In the rows, 128 means zero.
Each row of numbers belongs to one of the objects below and depends on some of the facts about them. Some rows are named. Which object is each other row?

How the objects are related:
ξ <1069> <- <1012> <1304> <360> <423> <783> <81> <976>
ξ <1227> <- <1019> <1342>
ξ <1121> <- <1022> <1028> <1384> <1470> <48> <656> <664>
ξ <255> <- <1034> <1257> <1326> <1381> <1513>
ξ <605> <- <1036> <1073> <1218> <197> <581>
ξ <1573> <- <1052> <30> <687>
ξ <1585> <- <1056> <134> <632>
ξ <1024> <- <1074> <213> <804>
ξ <599> <- <1087> <378> <393>
ξ <1215> <- <1117> <1548> <179> <439>
ξ <291> <- <1191>
ξ <692> <- <1212> <362>
ξ <363> <- <1281> <835>
ξ <1414> <- <1293> <1610> <207> <429> <471> <96>
ξ <941> <- <1298> <326> <397> <467> <494> <715> <790>
ξ <1433> <- <136> <1459> <1580> <637>
ξ <402> <- <1399> <451> <946> <982>
ξ <1448> <- <1409>
ξ <923> <- <1434> <435>
ξ <1148> <- <1437> <168>
ξ <636> <- <1453> <398> <952>
ξ <643> <- <1458> <53>
ξ <836> <- <1479> <519> <832>
ξ <224> <- <148> <1510> <432>
ξ <1051> <- <1521> <875>
ξ <942> <- <1551> <1578> <405> <560> <681> <727> <82>
ξ <289> <- <1552> <1566> <371> <70>
ξ <1058> <- <1579> <559> <629> <845> <84> <92> <959>
ξ <1308> <- <1596> <395>
ξ <877> <- <219>
ξ <593> <- <273>
ξ <753> <- <302>
ξ <1106> <- <319>
ξ <763> <- <476> <592>
ξ <344> <- <850>
ξ <332> <- <901>
ξ <1403> <- <954>
[<1012> <1052> <1298> <1381> <1434> <1453> <1552> <1596> <168> <362> <378> <451> <637> <664> <681> <804> <901> <96>] Σ a
[<1019> <1022> <136> <439>] Σ i
[<1028> <1087> <471> <70>] Σ e
[<1034> <1281> <1437> <213> <30> <397> <84>] Σ d
[<1036> <1470> <148> <1566> <179> <273> <302> <395> <494> <53> <632> <81> <82> <875> <954>] Σ c
[<1074> <1117> <1304> <1326> <1409> <1521> <1551> <1610> <398> <432> <435> <519> <581> <656> <715> <835> <92> <946>] Σ b
[<1191> <1218> <1257> <1458> <1548> <207> <423> <592> <629>] Σ f
[<1293> <467> <952>] Σ l
[<1342> <360>] Σ g
[<1384> <429>] Σ h
[<1479> <219> <405> <48>] Σ j
[<1510> <1513> <1578> <1580> <319> <790> <850>] Σ k
[<197> <845>] Σ m
ζ (each to the one after it):
<1019> > <1342>
<1022> > <656> > <1028> > <1384> > <664> > <1470> > <48>
<1052> > <687> > <30>
<1056> > <632> > <134>
<1281> > <835>
<1453> > <398> > <952>
<1458> > <53>
<1510> > <432> > <148>
<1513> > <1034> > <1381> > <1326> > <1257>
<1521> > <875>
<1566> > <371> > <70> > <1552>
<1578> > <405> > <727> > <560> > <1551> > <82> > <681>
<1596> > <395>
<168> > <1437>
<179> > <439> > <1117> > <1548>
<197> > <1218> > <1073> > <1036> > <581>
<362> > <1212>
<393> > <1087> > <378>
<397> > <715> > <494> > <467> > <326> > <790> > <1298>
<429> > <96> > <471> > <207> > <1610> > <1293>
<435> > <1434>
<451> > <1399> > <946> > <982>
<476> > <592>
<637> > <1580> > <1459> > <136>
<783> > <1304> > <976> > <81> > <360> > <1012> > <423>
<804> > <213> > <1074>
<832> > <519> > <1479>
<84> > <559> > <959> > <629> > <845> > <1579> > <92>

Some objects and their rows:
<1022>: [120 145 117  95 153 138 112 139 120 124  79 142 128 123 182 105 115 122
 123 143 126 123 124 121 106 101 131 140 120 126 136 164]
<255>: [114 127 135 143 127 130 142 148 133 129 115 128 132 107 109 134 121 130
 137 121 129 127 125 131 153 125 137 131 125 138 119 119]
<1304>: [148  94 128 111 140 139 122  97  82 167 135 112 123 163 136 119 124 143
 128 134 112 124 131 132 103 129 132 118 110 126 120 132]
<363>: [114 126 136 143 127 130 143 148 133 129 115 127 133 107 110 134 120 130
 136 121 129 127 124 130 155 124 137 130 125 139 119 119]
<681>: [144  97 131 145  96 107 119  73 205 117 175 120 157 134  80 107 169 117
 146 126 123 134  49 150 130 104  93 118 139 140 171 125]
<753>: [113 126 135 143 127 130 143 148 133 129 114 127 132 106 109 134 120 130
 137 121 129 127 124 131 155 124 137 131 124 139 119 118]
<1308>: [113 127 136 143 127 130 143 149 133 129 115 128 132 106 110 134 120 130
 136 121 129 127 124 131 155 124 138 131 125 138 119 118]
<378>: [145 140 143 128 139 121 113  86 129 110 147 102 115 152  88 121 135 113
 123 117 112 125 140 122 145 114  95 152 126 132 145 116]
<326>: [142 117 112 136  96 117 130 129 168  98 129 123 132  93  74 148 153 128
 123 126 132 130 103 140 124 154 119 116 146 118 109  97]
<1579>: [134  94 118 147  91 110 138 140 173 109 132 140 152 140  91 158 160 128
 137 104 142 141  69 150 124 128 117 119 147 127 132 133]
<1409>: [132 114 127 113 133 129 131 109 105 136 141 116 115 147 131 120 140 131
 119 137 115 130  96 138  95 123 132 121 118 123 122 140]
<727>: [142 155 144 148 112 122 126 136 121 142 177 134 110 111 126 137 140 118
 146 119 131 131 169 130 133 121 130 141 124 132 129 119]
<1479>: [128 134 128 131 134 125 116 123 117 120 191 106 108 144 134 136 128 122
 122 124 132 142 140 126 121 124 128 133 125 116 134 124]
<901>: [142 124 138 118 142 125 119  91 142 114 114 120 133 148  89 109 137 120
 119 126 111 119 129 121 139 123 103 139 129 134 145 121]
<423>: [153  75 106 152  80 116 106 121 188 137 151 115 164 112 133 151 141 132
 153 110 157 151  57 158 121 129 114 118 139 130 142 126]
<1610>: [149 101 121 119 112 114 133 106 129 108 154 108 128 137 100 140 156 126
 124 143 106 135  42 149  93 126 135 103 132 105 120 123]
<664>: [153 118 125 115 120 113 112 105 162  71 125 113 149 130  42 130 151 115
 135 133  87 131  68 131 135  91 107 131 141 112 146 111]
<1521>: [120 118 132 100 153 138 131 122 100 147  91 132 116 135 167 101 135 130
  99 143 126 127 109 128  85 138 143 128 111 135 125 160]
<593>: [113 126 136 143 127 130 143 149 134 130 114 127 132 106 110 134 120 130
 137 121 129 126 124 131 155 125 137 131 125 138 119 118]
<1437>: [125 137 123 127 121 136 130 127 105 146 131 144 127 143 138 126 119 141
 137 131 125 124 172 120 125 125 124 124 129 128 123 132]

Name these rows:
No name comes twice in this set of rows, the named rows included.
[157 145 141 143 106 113 134 145 133 121 160 138 125  98 103 147 150 116
 143 132 118 127 135 132 130 137 147 120 136 116 122 103] : <560>
[110 137 133 118 141 133 139 152 109 137  68 159 129 146 180 124 125 129
 100 125 149 130 146 116 107 157 138 135 131 138 130 164] : <84>
[121 128 113 138  98 110 135 140 132  89 174 128 141 160 156 165 129 129
 114 141 138 153  74 127 100 159 146  92 160  91 138 132] : <845>
[131 112 122 145  89 111 124 110 170 115 210 124 149 127 130 128 153 127
 136 147 130 151  57 141 102 130 134  93 146 114 157 126] : <82>
[126 133 131 124 139 134 130 124 117 156 186 145 123 148 144 109 131 133
 138 141 122 120 174 120 120 120 142 109 122 123 139 127] : <405>
[147 116 107 136 101 108 113  91 191 100 146 118 155 136 133 133 136 118
 147 131 135 127  55 145 132 115  97 112 151 116 153 124] : <1293>
[168  73 127 133 109 112 105  75 181 111 130  95 165 141  70 128 150 122
 130 120 117 137  49 143 134 132  99 123 137 131 156 110] : <1012>
[153 134 130 136 110 117 129 146 131 107 134 126 127 108  92 157 142 120
 132 123 120 132 126 131 132 139 136 128 137 114 115 105] : <982>
[143 110 137 119 140 140 115 151 118 161  60 142 141 103 158 122 122 132
 111 120 147 132 161 118 119 164 145 144 117 146 125 139] : <783>
[119  89  99 132  94 119 106 125 187  97 189 114 154 129 101 134 152 130
 147 125 131 162  35 152 103  77 115 117 138 117 154 143] : <48>
[123 137 126 117 142 137 124 159 131 146  76 157 131 105 179 118 120 127
 117 128 151 123 162 119 120 146 140 138 125 138 126 148] : <1458>

Now the same objects, written a new way:
Known rows:
<845>: [133 102 131 122 150  69 127 136 160 112 136 109  99 137 133 168 107 133
 136  74 123 135 116 126  56 115 129 159 138]
<1579>: [130 116 136 135 187  47 128 142 166 127 142 121 103 130 136  93 121 111
 128  97 116 135 115 124  78 136 124 165 146]
<48>: [161 113 145 133 143  36 110 186 225 118 136 112 101 123 142  49  91 107
 121 110 127 153 127 126  27 106 124 174 113]
<1437>: [119 136 132 113 139 137 126 112 121 124 118 112 138 135 125 133 113 127
 150 123 135 118 128 117 172 136 128 102 143]
<179>: [146 125 127 141 128 165 111 149 105 127 129 133 145 130 123 111 127 130
 101 153 142 112 145 138 197 142 130 102 135]
<136>: [105 128 125 117 118 116 148 121 144 120 142 116 117 137 124 187 141 138
 122 109 126 135 108 134  28 120 138 152 118]
<1459>: [103 146 123 129 141 127 139 115 100 122 117 132 123 126 131 149 126 129
 145 110 123 131 120 142 108 126 136 134 120]
<1052>: [152 121 129 152 102 182 105 163 117 142 135 160 133 126 124 115 128 134
  98 180 145 119 143 131 157 131 127 104 117]
<1257>: [127 114 132 131 124  94 133 115 179 126 148 112  97 134 131 124 136 124
 120 103 125 143 116 133  37 108 124 165 127]
<1566>: [147 125 127 141 129 165 110 148 104 126 129 133 145 130 122 111 128 130
 101 154 142 112 144 137 197 142 129 101 134]
<1552>: [122 123 127 145 112 137 139 125 152 134 139 129  98 123 128 160 131 135
 132 114 123 142 118 134  46 105 133 161 119]
<850>: [133 127 131 140 122 142 123 140 133 134 130 139 118 125 129 124 119 129
 131 138 132 130 130 127 115 121 127 130 125]
<952>: [116 144 123 132 151 129 137 144 110 122 110 122 124 120 128 148 107 136
 151 110 121 132 129 132 101 123 141 135 123]
<53>: [123 133 134 116 125 145 123 126 131 131 122 125 132 133 126 134 111 131
 150 138 138 122 128 113 145 130 128 102 131]
<302>: [130 129 129 130 134 130 126 133 127 124 127 122 126 129 127 128 118 129
 130 123 131 126 130 129 129 127 129 126 132]
<494>: [106 136 126 120 123 141 138 130 101 118 109 145 114 129 127 149 105 130
 144 105 122 132 127 137  80 111 133 122 114]
<681>: [159 125 137 158 154  53 113 180 150 131 142 137 102 124 134  43  93 115
 123 129 131 141 126 114  15 109 101 185 127]
<291>: [129 125 123 120 125 113 138 117 121 129 122 125 141 121 129 131 142 127
 128 120 114 131 130 123 160 134 126 136 132]
<1106>: [129 124 123 120 125 113 138 116 121 128 122 124 141 121 129 131 143 127
 129 119 114 130 129 123 160 133 126 135 133]
<1573>: [130 125 123 121 125 114 138 117 120 129 123 124 141 122 129 131 142 126
 129 119 114 131 130 123 160 133 126 135 133]

Name these rows:
No name comes twice in this set of rows, the named rows included.
[128 132 135 127 112 157 120 133 137 141 124 142 123 129 127 131 112 131
 150 152 139 126 128 111 130 122 126 106 123] : <1580>
[142 119 143 135 148  55 130 156 195 115 142 102 114 124 134  88 109 106
 118  94 123 142 117 131  74 122 128 177 135] : <1470>
[110 130 134 117 149 136 121 116 129 142 122 134 129 136 129 143 124 129
 155 138 132 120 120 115 156 144 134  96 132] : <559>
[112 136 140 111 108 141 124 114 161 131 126 116 142 135 128 133 128 122
 138 138 138 127 117 125 149 134 139 104 118] : <656>
[115 125 132 149 113 130 141  95 161 124 135 107 109 122 132 149 139 119
 129  84 119 141 112 155 116 113 138 168 129] : <1384>
[146 123 128 154 120 175 108 130  98 133 132 147 136 127 126 100 134 124
 103 153 141 113 143 146 219 137 123 107 135] : <429>
[145 116 126 118 137  78 142 138 150  98 152 102 102 128 132 164 112 131
 129  85 131 135 123 124  73 114 121 170 153] : <360>
[111 141 121 150 154 123 146  94 106 124 131  89 123 128 120 136 139 133
 132  90 120 127 118 139  95 124 125 168 149] : <560>
[116 127 125 135 138 121 144 109 140 120 132 103 110 127 127 157 131 132
 133  88 119 134 120 140  87 117 135 158 138] : <1036>
[142 127 126 136 142 156 114 135  95 119 126 119 152 132 122 109 129 127
 101 138 139 108 145 142 225 149 129 100 147] : <1281>
[137 115 139 127 188  19 117 154 173 123 140 132 101 134 142  66 114 106
 126 103 121 140 116 125  54 132 117 162 132] : <92>
[115 127 127 134 144 141 154 135 140 122 123 106 110 123 117 150 111 130
 130  89 111 130 128 127  77 117 139 149 146] : <467>

